A = [[135, 140, 121, 133, 132, 135, 136, 130, 131, 137, 117, 133, 133, 123], [133, 127, 137, 126, 123, 139, 125, 129, 124, 131, 129, 132, 134, 127], [125, 127, 125, 127, 129, 124, 126, 132, 128, 126, 132, 127, 129, 127], [129, 125, 126, 126, 128, 122, 124, 134, 129, 128, 126, 127, 126, 125], [125, 126, 128, 133, 128, 134, 123, 131, 124, 125, 126, 124, 132, 135], [132, 132, 130, 127, 126, 119, 123, 123, 129, 129, 126, 130, 117, 124], [127, 127, 138, 125, 122, 131, 124, 127, 122, 121, 129, 125, 126, 134], [129, 137, 139, 113, 131, 128, 152, 132, 134, 117, 132, 121, 132, 142], [141, 118, 127, 135, 132, 129, 134, 129, 133, 139, 133, 131, 134, 131], [126, 126, 123, 131, 127, 124, 127, 123, 129, 127, 131, 127, 125, 127], [125, 127, 122, 136, 128, 124, 129, 129, 126, 128, 130, 128, 128, 128], [132, 122, 135, 126, 125, 132, 125, 133, 125, 123, 128, 122, 131, 137]]
The entry just right of the smallest entry: 131
Report the minimum.
A: 113
Report the entry just left of the largest entry.
A: 128
Report the entry just right of the largest entry.
A: 132
Report the entry just left of the smallest entry.
A: 139
